How the points are linked:
* | * & § $
Z242 | Z259 Z403 Z63 Z213
Z816 | Z675 Z516 Z557 Z38
Z305 | Z733 Z771 Z385 Z209
Z248 | Z63 Z737 Z626 Z398
Z976 | Z398 Z463 Z259 Z200
Z563 | Z831 Z839 Z44 Z821
Z606 | Z273 Z85 Z821 Z604
Z809 | Z248 Z626 Z121 Z976
Z645 | Z563 Z44 Z637 Z771
Z771 | Z821 Z733 Z305 Z933
Z911 | Z14 Z382 Z99 Z675
Z484 | Z226 Z280 Z80 Z911
Z557 | Z516 Z816 Z928 Z565
Z516 | Z182 Z675 Z816 Z965
Z463 | Z607 Z398 Z976 Z717
Z737 | Z242 Z63 Z248 Z607
Z587 | Z477 Z712 Z282 Z872
Z733 | Z606 Z821 Z771 Z546
Z226 | Z404 Z939 Z280 Z14
Z954 | Z461 Z186 Z872 Z404
Z306 | Z876 Z178 Z324 Z80
Z831 | Z385 Z597 Z839 Z85
Z580 | Z515 Z545 Z285 Z306
Z546 | Z604 Z568 Z933 Z927
Z520 | Z645 Z637 Z870 Z385
Z626 | Z737 Z248 Z809 Z463
Z454 | Z565 Z260 Z236 Z291
Z186 | Z80 Z461 Z954 Z929
Z77 | Z449 Z221 Z878 Z587
Z637 | Z44 Z645 Z520 Z305
Z334 | Z314 Z826 Z670 Z563
Z63 | Z403 Z242 Z737 Z794
Z620 | Z200 Z58 Z213 Z198
Z385 | Z771 Z305 Z597 Z723
Z834 | Z596 Z576 Z927 Z285
Z735 | Z911 Z99 Z929 Z816
Z839 | Z597 Z831 Z563 Z606
Z607 | Z213 Z794 Z398 Z871
Z241 | Z927 Z28 Z359 Z77
Z929 | Z99 Z735 Z404 Z557
Z14 | Z928 Z997 Z382 Z236
Z870 | Z637 Z520 Z314 Z597
Z565 | Z965 Z38 Z260 Z833
Z745 | Z359 Z114 Z604 Z596
Z99 | Z382 Z911 Z735 Z516
Z422 | Z697 Z506 Z965 Z809
Z697 | Z994 Z291 Z506 Z248
Z291 | Z833 Z994 Z697 Z737
Z314 | Z520 Z870 Z826 Z831
Z280 | Z939 Z226 Z484 Z382
Z723 | Z933 Z209 Z273 Z359
Z382 | Z997 Z14 Z911 Z182
Z597 | Z305 Z385 Z831 Z273
Z576 | Z342 Z596 Z834 Z580
Z85 | Z723 Z273 Z606 Z745
Z928 | Z816 Z557 Z997 Z260
Z878 | Z221 Z77 Z342 Z282
Z675 | Z236 Z182 Z516 Z422
Z994 | Z240 Z833 Z291 Z63
Z114 | Z241 Z359 Z745 Z342
Z327 | Z444 Z198 Z96 Z826
Z260 | Z38 Z565 Z454 Z994
Z545 | Z282 Z515 Z580 Z178
Z80 | Z280 Z484 Z461 Z99
Z398 | Z794 Z607 Z463 Z925
Z28 | Z834 Z927 Z241 Z221
Z942 | Z670 Z212 Z87 Z637
Z871 | Z327 Z96 Z925 Z670
Z403 | Z976 Z259 Z242 Z620
Z821 | Z85 Z606 Z733 Z568
Z194 | Z954 Z872 Z876 Z226
Z925 | Z96 Z871 Z717 Z212
Z712 | Z324 Z477 Z587 Z954
Z87 | Z212 Z942 Z444 Z520
Z240 | Z809 Z121 Z833 Z403
Z96 | Z198 Z327 Z871 Z334
Z273 | Z209 Z723 Z85 Z114
Z44 | Z839 Z563 Z645 Z733
Z717 | Z871 Z925 Z200 Z942
Z515 | Z587 Z282 Z545 Z876
Z404 | Z735 Z929 Z939 Z928
Z872 | Z186 Z954 Z194 Z939
Z285 | Z545 Z580 Z449 Z324
Z213 | Z58 Z620 Z794 Z327
Z826 | Z870 Z314 Z334 Z839
Z359 | Z28 Z241 Z114 Z878
Z444 | Z942 Z87 Z198 Z870
Z939 | Z929 Z404 Z226 Z997
Z568 | Z745 Z604 Z546 Z834
Z927 | Z576 Z834 Z28 Z449
Z212 | Z334 Z670 Z942 Z645
Z221 | Z285 Z449 Z77 Z712
Z506 | Z291 Z697 Z422 Z626
Z461 | Z484 Z80 Z186 Z735
Z178 | Z194 Z876 Z306 Z484
Z282 | Z712 Z587 Z515 Z194
Z198 | Z87 Z444 Z327 Z314
Z794 | Z620 Z213 Z607 Z96
Z604 | Z114 Z745 Z568 Z576
Z182 | Z454 Z236 Z675 Z506
Z965 | Z506 Z422 Z38 Z121
Z449 | Z580 Z285 Z221 Z477
Z342 | Z77 Z878 Z596 Z515
Z833 | Z121 Z240 Z994 Z242
Z670 | Z826 Z334 Z212 Z44
Z259 | Z463 Z976 Z403 Z58
Z121 | Z626 Z809 Z240 Z259
Z324 | Z178 Z306 Z477 Z461
Z997 | Z557 Z928 Z14 Z454
Z200 | Z925 Z717 Z58 Z87
Z38 | Z422 Z965 Z565 Z240
Z477 | Z306 Z324 Z712 Z186
Z236 | Z260 Z454 Z182 Z697
Z209 | Z546 Z933 Z723 Z241
Z596 | Z878 Z342 Z576 Z545
Z58 | Z717 Z200 Z620 Z444
Z933 | Z568 Z546 Z209 Z28
Z876 | Z872 Z194 Z178 Z280

The rows follow the links: the fewer symbols apart two points are, the more alike their rows tend to be.

Each row is also shifted at random along 6 hidden directions that mean nothing.

Some points, each with a row of numbers:
Z723:   99    43    24   -85    34   -27    46   170    47    20    84   -19    33    24    67    80  -177  -125  -154   -75   -25    -5  -116   -46   -94     5   108   -60    88    35    64   -43   105    19  -124  -107   -46    37   -39   -55   118    37    25  -105    15   -29    19  -139    69   -25   -52   -68   -59   -84  -157    71   -54  -117   -32    81  -133   -43    52   -32  -171    84    18  -117    84    74
Z305:  260   -18    56   -35    28   179   -11     1    69    38  -104   -11    10  -103    -1    95   260     1    78  -115   -44   -24   -51     5    -4  -114    75   -68    24    60    57    -6     8    18    -9    12   -10   -38   -14     1  -220    55  -100  -106    42    22    44   151    11   -46   -69  -111    32   -64   -55    29    66    43   -25   -69   -14    42    71   -26   138    -9   -89   -78    34    38
Z463:   -6   -61    94    -6    22   -44   -62    28   -38    59    -4     8    36   -60   -49   -43   -17   -62    41     8    58    12   -22   -10    35    64   -66    24   -15    13   -35   -39    53   -10    29    24    91   -48   -51   -41    30   -21    26    78   -27    86   -64   -30   -22   -13   -68   -24    12    39   -60    13    30     8    33   -12    51    52   -30   -23   -60     2    19     5     6    -5
Z178:  -79    49   -67   -17    41   -45    57   -14    24   -37    -5   -32   -11    49    26    14   -35    18   -43   -18     6    18    43    49     4   -36    45    16    15   -46    59     5   -18    22   -16   -17   -51    43    61    -7    39   -17    11   -23    -8   -46    44     2    53    -2    76    31     7   -59    61   -73   -91   -23   -54    10   -70   -20    21    17    58    24   -54    21   -17    13
Z809:  386   -12   -24    18   -58  -133   -58  -275  -134   -22    21    94   -43   -34    20    27   -24    75     2    89    61    26   -85    79    27    21  -109   128  -174   -12   -79   -10    38    76   106    92     6   -38     6    57    61    -8    16   111   -35    53     9  -164    -3    67    41     0   -58    83   -16   -72    23    28    45   -22   -32   -36  -105    29    48    12    10    35    59   -58
Z878: -161    18   -16    -2   -65    15    37    35    61   -37   -75    76    25   -64   -38   -48   195    48    70   -52   -97    39    62    -5    30    40    85    34    43   -53    12   126   -81    24   -32    23   -21    21     5   -91  -243   -55   -18   -86   -21   -72    67   147  -126   -17     8    39   102    35    32    49    58    37    -9   -46    62    29    15    -4    71  -112    60     7   -69    61
Z359:    4    71   -78     5  -104  -264   -13  -103    33   -56    33    97   -93    33    27   -81  -111    30   -52   -12   -58   101    75    44   -92    -3   -23   165    -7     7     4   -25   -79   -58    53   -51   -38   138     8    25   205    49    20  -129  -140   -76   105  -278   -22    55    -2   -30  -125    71    74    16   -18   -42  -128    13    -1   -58  -191    32    58    26     5    11    39    19
Z200:  266   -43    33    45    59   -59  -124  -151    65    31   -79   -44  -113   -49    -7   -14   251    75   131   -51    55    84   -22    49    19  -181   -91   101   -40    69    18  -157   -42   -84   148    56    22   -25    23    38    -8   116   -94    10   -74    75    42   -27   120     5   -52  -127   -34   -18    36   -54    14     2   -62  -107   -13   -29  -139   -62   221    43  -201   -19    43   -79
Z976:  -32   -56    52    23     1   -70   -83  -173   -47    13   -42    62   -10   -85   -42    73   125   -11   109     8    26    73  -167    20    39   -22   -57   107   -66    20   -27   -90    40   -75   163    76    87   -77   -20     9    66    42   -41    81   -16    69   -24  -183    26   -27   -41   -71  -116    -5  -111    11    46   -41     9   -34    12    30  -125   -38    46   -10  -115   -49     8   -48
Z291:  144   -16    -9    46    15  -127   -31    89    25     3   106   -63   -47    89     1  -132   -73    31   -25    70    58    49    38   -58    21    42   -65    48    27   -18   -51   -44   -35   -39   -10    -7    -5    -1    16   -65    75     2    47   107   -41    -8   -33    -6    46    57    25    70    69    54    63    -4   -44   -60    55    20    19   -78   -68   -60  -114     4    42    36   -36   -64
Z745:  170    46   -68   -29   -59    24    33   -34   -23    -7    12    18   -39    41    67   -31  -124    40   -98    -6   -16   -80   155    61   -86   -17     2   -52   -44    43    -2    57   -27   106   -75   -50   -79    88    -2    97   -21     3    12  -123   -35   -34    64    44   -32    66     3    -4    25    51   109   -38     0   110   -50    12   -25   -36    47    93    70    45    90    57    72    24
Z259:  162   -64   104   -49    -2    17    -9    38   -93    44    38    46    95   -99   -22    46    -6   -62   -21    32    49   -25  -163   -21    58   130    -3   -12   -53   -17   -63    49   133   125   -48    61    58  -110   -65   -95  -125   -70    41   112    43    74   -68    24   -59    -2   -34     2    84    37  -178    25    49    -1   138     3   -27    38    75   -52  -154   -29   124   -43    39    18
Z557: -106   -17    38    14    71  -102    24   167    56   -11     6   -48    63    14   -88   -79     4   -69    47    -4    23    93     8   -49    71    80    22    64   124   -89    39   -27   -13  -115    25     4    74   -18    23  -138    77   -57    47    92   -24    -7   -43   -10     6   -59    31    76    42   -40   -12    10   -71  -110   -11    12    50    51   -29   -68   -86   -49   -38     5  -121    16
Z568:  -34    49   -55   -21   -20    90    24   -45    -8     3     4   -15   -44    53    68    50  -107    16   -79   -18   -34   -84    81    39   -88   -82    19   -94   -31    64    22     0   -10    39   -52   -70   -70    66    -3   133    50    47   -20  -125    17   -23    45     1    25    33    -2   -41   -54   -14    71   -21     3    71   -50    22   -45   -31    44    83    55    68     4     6    74     8
Z911: -117    14   -21    28    14   -18    50    22   -13   -53    10    11    69    49   -61    71   -88   -89    46    36   -49    51   -90   -59    27    56    37     8    69   -82    30   -14    -9  -173    80   -11    55   -16    25    -1   224   -17    24    76    64   -42   -70  -190   -11   -81    45    63  -162   -70   -62    53   -45  -126   -32    80    49    41   -34     8  -114   -45   -82   -19  -112    -3
Z324:  -28    24   -15   -72    43   -58    81   108    18    -9    21   -13    52   -20    25   -28    -1     5   -88   -37    18    12     5    26    35    59   103    24    42   -76    46    90    39   156  -128     4   -57    20    36  -138  -159   -97    49   -14   -23   -33    63   133     1    12    65    60   168   -43   -21   -54   -85   -24    26     0  -115   -11   104   -33   -27   -18    70    -5   -15    78
Z248:  296   -34     1    27   -51   -72   -65  -157  -115     8    -4    42   -34   -16   -25   -71   -59    53    28    86    74   -17    96    60    25    44  -132    68  -124     9   -84    11   -18    37    72    59    57   -14   -12    74    41   -32    32    85   -48    64   -22   -31   -55    52     8    20    -2   115    89   -65    32    95    28   -33    71    18   -69    50    52     4    58   107    26   -45
Z626:   36   -32     4    47   -13   116   -17   -47   -47   -11    39    20    13    -1     8   135    65     7    46    66   -19   -13  -230   -99    37    -6    -1   -61   -28     0   -55   -10    49   -55    52    48     9  -115   -14    13   -14    38   -35   122   115     1   -87   -48    14   -22    12     9   -80   -27  -137    80    64   -61   124    36    -1   -30     3   -25  -137   -34   -32   -70   -17   -69
Z516:  115   -16    77   -25   112  -142    43   325    82     5    78   -92    94    43   -61  -104   -96  -128   -42   -17    47    93   -24   -92    60   139    61    40   177   -92    46   -27    35   -76   -76   -35    61   -22     7  -230    84   -74    97   102   -25   -13   -61    -2    36   -56    11    89    94   -60   -78    34  -112  -166    22    51    -6    20    14  -117  -225   -23    19   -23  -107    45
Z186:  -85    37  -100    22   -40  -109    23   -92    15   -64   -17    -3   -68    42    10  -143    87   159     5    32    20    35   188    74    50    -8   -28   102   -44   -69   -22    81  -117    90     3    51   -68    55    82   -14  -141   -58    22     7   -83   -57    88   147   -32    82   104   101   148    78   211  -108   -41    75   -10   -66    13   -58   -40    14   161   -46    47   118   -53   -21
Z273:  156    29    37   -82    24  -198    -3   138   113    15    64    19   -24   -25    40   -51   -27   -57   -92  -107    -9   101   -75   -18   -60    15    76    96    93    24    47   -49    43    24   -85   -60   -42    63   -31  -156    26    25    17  -112  -102   -28    83  -126    53     3   -55   -76    22   -15  -109    39   -45  -122   -60    10  -110   -50   -64   -93   -70    45     8   -99    67    71
Z280:  113    43  -112    49   -22    78    57   -73     6   -80   -13    -3   -16    71     9    55    30    69    28    54   -57    -5     5   -19    19   -44    33   -20     4   -60     5    42   -74   -60    47     8   -47    11    69    62    16     3   -23    24    60   -84     0    23    -2     5    97    83   -47   -38    74   -20   -30   -13    -3    24    20   -29    11    45    32   -37   -55    34   -80   -41
Z597:   12   -24    89   -39   -17   -31   -26   107    55    43   -28    30    33   -83   -29   -38    72   -67    17   -79   -33    32     1   -18   -25    34    34    11    50    42    13     5    18    11   -49   -25    41    16   -63   -79   -77    -7   -13   -86   -45    25    25    17   -55   -33   -96   -70    32    25   -75    74    57    -2   -25   -30    23    45    -9   -41   -15   -14    46   -49    27    63
Z226:  -62    -7   -57   -22   -77   -34    67   -26   -66   -62    29    93    37   -63    21   -31   143   125   -33    52    -4     3   -71    12   106   150    69    69   -64  -131   -69   214    12   241  -109   111   -75   -47    31  -157  -373  -139    44    84     9   -55    45   224  -115    71   116   134   251    75   -18   -25    22    49   166   -31   -47   -42    87   -34   -28  -118   197    36   -48    31
Z515:   77    36   -32   -33    54   165    91   -14    -8   -16   -89   -39    69     5   -13   117   -37   -56     0   -54   -32   -70    59    58   -11   -60    79   -98    27   -12    98    20     9   -20    -1   -31    -6    32    39    92    48   -10   -23   -71    73   -17     3    49    11   -76    38    -3   -72  -128    23   -51   -54    36  -100    20   -17    83   127    81    97    14  -100     6   -28    61
Z994:   21   -12   -60    58     2   118   -22  -175  -105    -4    18   -37   -47    65    28    59   -48    79    17   110    55   -91    -3    21    20   -73  -102   -65  -123    21   -59   -25    -4     2    69    40   -12   -54    26   161    55    42   -17   101    77    44   -60    20    55    39    48    37   -56    11    76   -68     2    72    64    10     7   -32    20    63    33    37   -34    58    15  -111
Z327: -156   -33    27    20   -12  -148  -114   -73    45    35    24     4  -121   -21    31  -103   106    78    25    -9    57    74    -4     7   -12   -75  -101   115   -44    62   -49   -98   -23     5    57    32   -13    -3   -15   -26   -27    73   -32    14  -104    46    51   -44    70    75   -57   -73    38    74    25   -15    33     1     6   -73   -13   -82  -150   -69    71    43   -24    -5    70   -62
Z607:  -13   -70   103   -27    35   -18   -43   -18   -49    52     4    20    47   -94   -23    56    59   -50    18    -8    63    17  -167     1    39    41   -19    28   -32    20   -27   -40   116    48    18    59    65   -96   -48   -75   -58    -8    -6    85    11    91   -38   -47    21   -16   -59   -58    10   -11  -168    13    31   -27    62   -17   -40    31    -4   -61   -60     8    -4   -63    52     2
Z670: -118   -15    34    -1   -62    93   -28   104   -33    55    74    -4    -9    35    35   -39  -131    -9   -78    54    10  -100    54   -60   -62    45   -47  -129   -18    84   -77    29     9    56  -110   -55   -12   -10   -80    48   -40    14    21   -21    35    21   -58    74   -49    51   -66   -14    50    93     7    72    86    71    81    34    45   -31    54    22  -138    26   169    13    69   -24
Z121:   47   -35     7     8   -23    40     1     9  -118    16    90    20    33    16    21     6  -118    13   -66   104    55   -73   -67   -31    32   112   -49   -48   -76    -9   -98    58    67   102   -64    33    11   -69   -30    -8   -40   -53    57   132    56    34   -78    33   -32    49    19    79    67    77   -45     8    32    33   154    43    -8   -33    65     4  -167   -10   149    27    18   -33
Z965: -177   -12   -43    -7    40     4     3  -189  -148    -3    41   -23    -4    26    47    88  -143    35   -64    88   111   -66   -49    88    28   -24   -91    -3  -153    -5   -33   -24    89    97    38    45    -1   -45    39    98   106    -9    32   129    38    65   -43   -64    77    48    69    30   -33    -5     9  -137   -48    44    58    16   -90   -28    31    56    11    69   -22    47    62   -68
Z63:  157   -64    43    34   -16    89   -42   -42   -30    14   -28    33    17   -67   -28    30   209    57    94    40     5   -10  -109   -42    74    19   -18   -12   -45   -14   -59    39    16    27    29    97    25  -118   -15   -46  -220   -21   -39   100    58    36   -43   135   -42    -4   -11    11    79    33   -60    42    90    31   125   -47    40     6    19   -50    -9   -81    28   -17   -19   -44
Z198:  322    -7    26    17    30    49   -58    57    47    47    59   -82   -65    61    48   -12   -38   -10   -38    -3    32   -33    -2   -48   -55   -88   -46   -72    18    95   -19   -99     3   -36   -21   -52   -25     0   -26    49    53    99   -30   -20     7    28   -22    -8    93    26   -64   -65   -16    -5     8    21    15   -10     8     3   -24   -65   -14   -24   -46    79   -24   -36    67   -57
Z576:  412    67   -50     2   -39   104    70    96    76   -45    -6    21    21    39    11    96   -23   -54    -4   -53  -141     2   -57   -88   -67   -25   127   -89   115   -14    63    22   -39  -127   -24   -81   -39    47     5    28    74    42   -26  -128    66  -111    17   -66   -24   -59     6    -5  -125   -78   -37   117     9   -79   -60    73    17     5    29    30   -78   -34   -36   -72   -44    47
Z942:   80   -18    40    28   -40  -109   -86   126   124    18    91     6   -86   -12    35   -81   153    39     2   -25   -21    99  -132  -128   -13   -15     1    60    67    34   -56   -56   -26   -30   -42    -8   -48   -21   -40  -146  -120    82   -23    -4   -47   -28    25    -2    33    38   -73   -52    78    52   -75   132    62  -113    77   -17   -15  -117  -103  -139  -125   -21    49   -93    25   -43

From each start, follow one symbol. Which point do you reach?
Answers are names.
start  179   -10    71    -4    28   141    -7   146    66    42   -31   -28    48    -5   -31    55   -21  -126    28   -70   -65   -32   -10   -62   -68   -43    47  -129   102    75    56   -54     4  -144   -12   -86    53     9   -69    48    96    59   -45  -106    49     9   -45   -41    -7   -85  -108   -85  -117   -59   -67   108    43   -29   -69    34    63    69    38    14   -54    31   -56   -70     7    33
&: Z597
start   40   -14   -29   -11    61   -44     0  -175   -98    -4    13   -21    -6   -12    38    93   -30    35   -36    45    94    -6  -117    78    58   -34   -43    55  -110   -33    -6   -49    94    98    45    68   -13   -55    54    27    50    -7    12   123    18    56    -6   -66   102    33    75    10   -16   -44   -47  -129   -68   -16    46    -8  -120   -25    -2    -4    40    52   -77    -8    46   -43
*: Z965
start  216    28   -18   -68    38   -29    77    19    11   -19   -47    -1    55   -32    -3    21    -1   -22   -31   -61    -3     5    43    81    17    16    82    22    25   -48    83    54    20    79   -49    -1   -17    50    35   -44   -59   -64    15   -59   -21   -22    64    43   -10   -28    41    17    51   -62    -3   -71   -69    12   -65   -11   -60    43    74    15    81    -4   -23     8   -10    84
&: Z587
start -166    48   -43    -3   -36   -15    18    64   100   -28    42    19   -57    21    58     9    69    27   -40   -62   -79    36   -73   -66   -62   -41    88    -1    65    16    20     4   -26    -9   -58   -45   -92    35    -2   -51   -76    59   -31  -103   -11   -90    70   -10    14    11   -10   -37     3   -20   -42    75     9   -69    -1    16   -61   -85   -21   -46   -35    -2     8   -85    17    16
&: Z745
start   18    35   -59    17    56     4    40    93   102   -23   -50  -103   -37    70   -15  -136    56    65    13   -40    11    14   243    41    20   -60    17    -2    81   -36    66    17  -114   -14   -43   -24   -38    82    76   -12   -60   -23     4   -61   -55   -46    60   207    23     5    50    63   134   -23   214   -84   -79    50   -87   -51    31     2    29    12   145    -5   -37    92   -78     9
&: Z178
start  156   -23    39     4   -66  -114   -83    31    44    24    64    54   -81   -47    40  -102   132    78   -14    -6    11    54   -62   -56    -7    20   -28    76   -12    44   -79     8    -8    80   -54    31   -47   -15   -46  -111  -196    30    -4    -1   -70     2    48    44   -15    74   -52   -44   131   109   -45    71    74   -13    89   -43   -19  -100   -90   -96   -44   -23   123   -49    60   -25
$: Z645
start -185   -40    46    -4    52   158   -49   -41   -55    77    11   -67   -11    -7    37    67   -20    -6   -20    13    80  -105   -34    21   -17   -78   -70  -119   -78    93   -24   -63    77    53   -10     9     7   -61   -28   101   -12    56   -29    33    68   100   -56    67    72    15   -49   -69     0   -17   -23   -36    32    74    52   -15   -38    -5    74    17     7    85   -21   -10    92   -47
§: Z717
start -233   -36    22    18    63   -22     1     4     1   -10   -47   -31    45   -38   -58   -16   130     5    92     0    39    52   -16    10   105    22     4    60    22   -73    21     5    -8   -30    54    72    49   -50    47   -79   -65   -56     8   110     0    26   -16    80     8   -35    47    52    64   -35    -6   -46   -40   -22    17   -49    23    43     6   -44    44   -58   -61    27   -82    -8
$: Z38
start   91   -14     7    54     8    25   -19   125    18     3    90   -47    -8    82     1   -39   -35     6    -5    76     7     3   -58  -122    24    40   -35   -47    51   -19   -60   -24    -8   -76   -24    -7    -3   -52    -5   -44    15     8    24   107    57   -13   -85    32    20    14    10    67    29    18    -6    67     8   -72    97    41    41   -55    -3   -61  -179   -27    48    -8   -56   -72
§: Z833
start -403   -22    -9    15    63   -79   -23   -93   -70    10    -9   -56    -8    24   -25   -70   -76    31     3    56   110     5   112    81    50    -1  -112    72   -63   -17   -12   -47     6    14    72    36    45    -6    40    43   111   -36    43   108   -54    60   -24    -7    53    24    47    48    19    19    97  -131   -74    44   -20   -22     6    20   -30    23    82    44   -41   101   -11   -45
$: Z291
start -101    12    66   -62   -18  -182   -45   -46   -15    33   -10    87    19   -66   -25    27  -154  -132   -35   -61    -8    56   -47    44   -88    29   -17    95    -1    56    36   -87    65   -51    63   -53    72    59   -67    12   257    28    15   -91   -94    40    25  -328    -2   -32   -98  -117  -185    -2  -121    32     1   -67  -123    28   -20    57  -113    22    -7    67   -40   -67    90    60
*: Z771
start -114    43   -30   -29   -67  -154    20   -79    -6   -56   -47   114    24   -48   -32     8   -32   -28    12   -32   -72    77    12    48   -23    58    43   124     6   -42    37    42   -30   -32    57    -5    22    75     1   -14    92   -37    18   -82   -67   -54    63  -184   -89   -25     9    -8   -98    17   -21    20    -1   -36  -101    -1    26    46   -91    42    46   -42    -7    -6   -14    78
*: Z449
start   95   -21    70   -33   -37    52   -30   -56    11    18   -51    93    22  -131     5   134   161   -38    48   -69   -67    11  -194   -11   -17   -18    65    -2   -10    41    10     6    67    17    29    25    12   -50   -53   -22  -118    36   -69   -59    31    14    22   -57   -33   -45   -73  -110   -70   -28  -183    92    88   -19    16   -20   -32    30    -9   -27    14   -27   -31  -115    53    44
*: Z597
start   81   -24    28    12   -83    60   -53   -43   -43    38   -30    40   -28   -15   -11   -59   -58     8    13    20   -10   -67   151    26   -59     3   -90   -50   -55    89   -61    21   -46    -3    20   -27    34    31   -68   129    21    19    -8   -71   -22    34   -11    14   -87    29   -76   -39   -38   103    87    31    90   128   -32   -20   111    37   -14    74    44    11    82    61    45    -8
§: Z870
